[128 = 0]
[137 169 151 171 200 181 147 167 125  96 121 117 110 108 100 118  99  99
 108 116 119 125] | 13
[137 153 151 120 101  76 101  90 107 113 105  93  88 121 113 119 120 147
 172 146 172 160] | 0
[113  95 108 110 110 109 115 149 168 168 165 195 142 143 166 122 103 109
 107  99 107 113] | 18
[135  87 117 120  98 121 119 109  92  90 120 117 138 116 139 149 154 179
 212 167 141 166] | 0
[114 118 112 103  96  69 113 117 125 159 146 166 174 162 147 145 153 113
  84 110 115  95] | 13
[115  83 120 111  90 115 110 107 114 117 149 168 172 155 204 143 146 158
 117 109 113 124] | 10
[118 121 124 148 166 152 183 198 154 156 141 115  89 122 114 102 107 115
 100  91 108 109] | 19
[135 165 147 168 202 176 154 163 141  95 115 119 129 104 100 115 100  99
  85 120 125 130] | 13
[106 122 120 115 125 102 147 166 200 196 124 146 116 127 120 115 119  91
  92  95 106  79] | 20
[111  86 108 110 116 113 143 162 160 179 172 169 137 148 148 108 111 123
  89  97 119 116] | 19
[116  80 116 119  99 109 106 105 118 115 137 166 170 155 221 154 143 186
 149 120 109 131] | 8
[121 121 142 154 164 178 194 157 150 158 128  95 100 122  90 105 115 106
  83  99 111 110] | 18
[109  94 111 114 112 110 138 170 166 188 171 157 138 154 123 104 112 116
  88  98 118 114] | 19
[132 168 153 168 200 186 150 164 142  98 115 117 111 108  96 117 103  96
  93 116 120 123] | 14
[136 179 149 171 192 142 141 163 128  94 109 114  90 112 114 110 104  99
  99 109 117 115] | 13
[118 128 120 140 166 145 175 200 158 156 144 126  84 123 119 106 104 110
 105  91 107  98] | 19
[169 143 141 156 145 165 130 114  92  82 141 116 144  98  70 115 117 122
 150 186 153 196] | 2
[141 189 158 174 180 101 143 154 110 101 108  99  73 123 116 106 101  97
  98 100 120 108] | 11
[123 137 151 156 188 219 164 148 158 124 111 109 128 103  71 115 113  99
  94 114 116 126] | 15
[118 119 106  94 113  64  84 100 103 116 109 116 129 154 228 174 175 153
 153 144 123  89] | 5
[118 100 117 112  90  83 106  99  97  98 106 117 102 128 181 153 163 194
 183 134 151 136] | 1
[128 165 149 157 196 184 142 160 153 113 101 108 101 109 107 119 106  97
  88 110 121 114] | 14
[110  85 116 119  93  47  86 113 125 121 125 160 137 164 236 148 142 167
 135  91 113 110] | 9
[113  97 111 109 107  75 113 155 171 177 162 179 121 148 177 117 105 115
 100  84 109 104] | 18
[109 107 117 118 127 123 156 169 190 199 140 146 141 133  94 114 117 109
  85 107 114  92] | 20
[140 175 153 173 194 168 147 164 130  99 116 121 102 109 107 127 103 101
  95 116 122 122] | 13

[129 127 110 151 127 152 118 129 124 103 131 121 128 129 127 135] | 9
[137 134 134 113 138 155 104 126 130  84 133 124 124 137 108 125] | 0
[126 144 150 124 142  81 124 130 153 106  96 129 131 108 130 115] | 8
[131 135 126 104 143  40 121 113 146  81 134 125 115 135 140 126] | 20
[144 143 150 117 136  48 128 123 146  30 109 152 125 121 152 128] | 16
[137 143 133 144 132   1 147 122 141 122 133 148 132  97 141 129] | 20
[132 131 121 115 134 136 108 127 127  93 132 127 129 139 111 134] | 3
[136 134 157 100 143 157 122 126 138 101 123 129 116 115 139 113] | 3
[129 146 132 130 136  49 104 126 137  20 132 132 118 122 142 125] | 17
[126 146 139 114 143 151 145 116 143  35 121 108 107 122 172 105] | 20
[126 129 116 134 125 128 106 128 121 117 130 121 129 136 107 145] | 2
[129 138  72 168 113  66 112 108 122  66 116 127 155 160 105 166] | 15
[129 136 153 101 145 133 126 128 133  83 123 120 125 124 153 114] | 3
[129 142 140 112 141  67 119 128 146  58  98 151 134 127 144 121] | 9
[132 145 148 122 138  32 140 111 152 108 104 143 121 112 166 121] | 14
[135 135 155 109 140 135 118 122 136  70 127 133 120 127 133 115] | 3
[134 125  89 163 116 128  98 119 112  89 141 136 154 155  84 165] | 3
[136 133 154 107 141 128 100 125 139  81 128 123 128 128 124 120] | 1
[125 133 141 123 139 156 118 131 148  34  91 146 128 117 164 125] | 9
[141 136 149 103 140 142 117 122 139  74 138 136 124 127 120 128] | 1
[129 135 115  94 143  97  88 116 133   3 104 116 113 149 131 120] | 15
[129 136 150  78 148 187 112 127 138  67 126 117 108 136 135 105] | 3
[137 145 140 114 147  56 107 112 154  12 105 139 116 122 150 118] | 15
[136 130 115 127 127 163 109 126 125 106 132 131 127 141 104 136] | 2
[161 144 168 100 146 160  98 119 151  83 138 160 142 114 119 131] | 0
[137 142 124 151 127   5 142 122 144  48 102 149 138 112 121 135] | 16
[143 132 126 126 134 155  87 120 133  44 133 133 137 144  97 140] | 4
[130 146 130 121 142 161 135 113 140  31 129 124 116 108 156 115] | 19
[133 146 142 102 142  82 118 122 157  34 106 133 133 126 154 123] | 9
[128 141 144 114 131  23 144 111 148  59 101 144 122 110 163 121] | 17
[138 136 146  96 146 163 109 128 140  41 131 128 118 121 128 121] | 3
[143 131 143 112 138 105 110 122 143  66 132 141 136 124 115 132] | 3
[139 143 130 145 136 142 120 109 155  46 130 137 131 117 163 128] | 15
[133 137 167  69 153 149 114 129 147  45 123 121 106 117 139  98] | 0
[135 140 152  92 147 156 104 124 143  69 127 124 111 127 124 115] | 3
[130 144 108 124 131  83 118 115 141  25 114 135 131 139  89 133] | 15
[135 141 108 103 136 166  93 124 140  17 104 124 123 123 136 129] | 19
[153 137 152 107 141 148  88 121 139  13 136 140 135 130  99 135] | 1
[148 132 154 125 133 139 120 117 138  75 137 148 142 117 121 135] | 1
[127 144 109 126 136  69 125 114 141   1 130 111 117 133 132 131] | 17
[129 142 146 102 142 155 111 124 145  41 129 133 124 119 120 125] | 4
[123 132 134 115 133 152 116 126 126  92 124 117 126 124 128 125] | 3
[126 148 155  89 152  86 123 117 156  63 127 124 107 116 163 100] | 15
